Here is a tiny trained network, its code and every weight. The questions are about switching its units off for an input and a class, where a switched-off unit gives its printed mean instead of its output.

import numpy as np


def w(rows, s, z=0):
    codes = np.array(rows[::2]) - 128.0
    scale = np.full(codes.shape[1], s)
    scale[-1] = z or s
    return codes * scale


def f(y):
    return y / 2 * (1 + np.tanh(0.7978845608 * (y + 0.044715 * y**3)))


def log_softmax(a):
    a = a - a.max(-1, keepdims=True)
    return a - np.log(np.exp(a).sum(-1, keepdims=True))


def net(x, mask):
    res = np.array(x, float).reshape(1, 6) / 4 @ E
    y = f(res @ A[0][:, :-1].T + A[0][:, -1])
    res = res + np.where(mask, y, B[0][:, -1]) @ B[0][:, :-1]
    return log_softmax(res[-1] @ U[:, :-1].T + U[:, -1])


A, B = {}, {}
E = w([
[75,47,138],'x0',
[54,115,152],'x1',
[72,158,53],'x2',
[42,148,201],'x3',
[170,32,122],'x4',
[2,115,130],'x5',
],0.0072)
A[0] = w([
[138,92,196,101],'neuron 1',
[59,205,81,89],'neuron 2',
[169,118,72,195],'neuron 3',
[84,2,145,100],'neuron 4',
[34,121,152,154],'neuron 5',
[121,222,99,254],'neuron 6',
[225,199,231,117],'neuron 7',
[234,111,139,200],'neuron 8',
[241,174,88,191],'neuron 9',
[175,88,192,132],'neuron 10',
[57,160,196,193],'neuron 11',
[115,21,121,180],'neuron 12',
[237,92,179,118],'neuron 13',
[163,121,81,138],'neuron 14',
[230,152,173,185],'neuron 15',
[52,159,109,106],'neuron 16',
[97,52,11,190],'neuron 17',
],0.0098,0.0089)
B[0] = w([
[61,19,129,140],'neuron 1',
[34,13,138,164],'neuron 2',
[143,254,65,199],'neuron 3',
[148,59,129,176],'neuron 4',
[134,91,26,197],'neuron 5',
[114,231,31,254],'neuron 6',
[66,148,168,196],'neuron 7',
[87,160,64,239],'neuron 8',
[164,219,116,241],'neuron 9',
[142,64,59,166],'neuron 10',
[45,141,13,220],'neuron 11',
[183,123,31,202],'neuron 12',
[32,122,140,199],'neuron 13',
[155,163,148,155],'neuron 14',
[99,127,53,224],'neuron 15',
[40,74,131,160],'neuron 16',
[196,221,57,211],'neuron 17',
],0.0066,0.0089)
U = w([
[254,55,107,44],'0',
[204,224,81,208],'1',
[85,95,107,180],'2',
[166,126,249,3],'3',
[106,148,200,114],'4',
],0.0097,0.0042)

Each question gives the input, the list of numbers given to net, and the class t.
The units are the neurons (one row each of A and B). Each row of codes is followed by its name. A weight is (code - 128) times the scale printed after its matrix; where a second scale follows, it is the last column's (A, B and U).
mask holds one flag per neuron, in row order. A switched-off neuron (its flag False) gives its mean, the last column of its row in B, instead of its output. The means were averaged over made-up inputs and are rounded, as every weight is.
A unit's drop is (log p(t) with every unit on - log p(t) with that unit switched off) / (log p(t) with every unit on - log p(t) with every unit switched off).
The circuit of an input: a set's keep is (log p(t) with only the set's units on - log p(t) with every unit switched off) / (log p(t) with every unit on - log p(t) with every unit switched off). Starting from the 12 units with the biggest drops (on a tie, the unit counted first), units are removed one at a time, each time the one whose removal leaves the highest keep (on an exact tie, the one counted first), for as long as the keep stays at least 0.8.
units of the circuit, in order: the units of the circuit, biggest drop first
k most important neurons: the k neurons with the biggest drops, biggest first
drop of u: that unit's drop, to one decimal
input [-2,-1,8,-1,-5,5], class 2: units of the circuit, in order -> neuron 2
input [7,-6,-4,-3,4,3], class 0: 2 most important neurons -> neuron 6; neuron 4
input [5,2,3,-1,2,0], class 0: 2 most important neurons -> neuron 6; neuron 9
input [0,-6,2,3,6,3], class 0: 2 most important neurons -> neuron 6; neuron 9
input [7,-4,-2,-5,2,7], class 0: 2 most important neurons -> neuron 6; neuron 4
input [5,1,0,-2,1,1], class 0: 2 most important neurons -> neuron 6; neuron 9
input [8,2,-1,-4,0,4], class 0: drop of neuron 6 -> 0.2
input [-2,6,-5,6,4,-2], class 2: drop of neuron 11 -> 0.1
input [6,8,-4,-6,8,1], class 0: drop of neuron 13 -> 0.0
input [2,-7,3,3,6,8], class 0: drop of neuron 3 -> 0.1
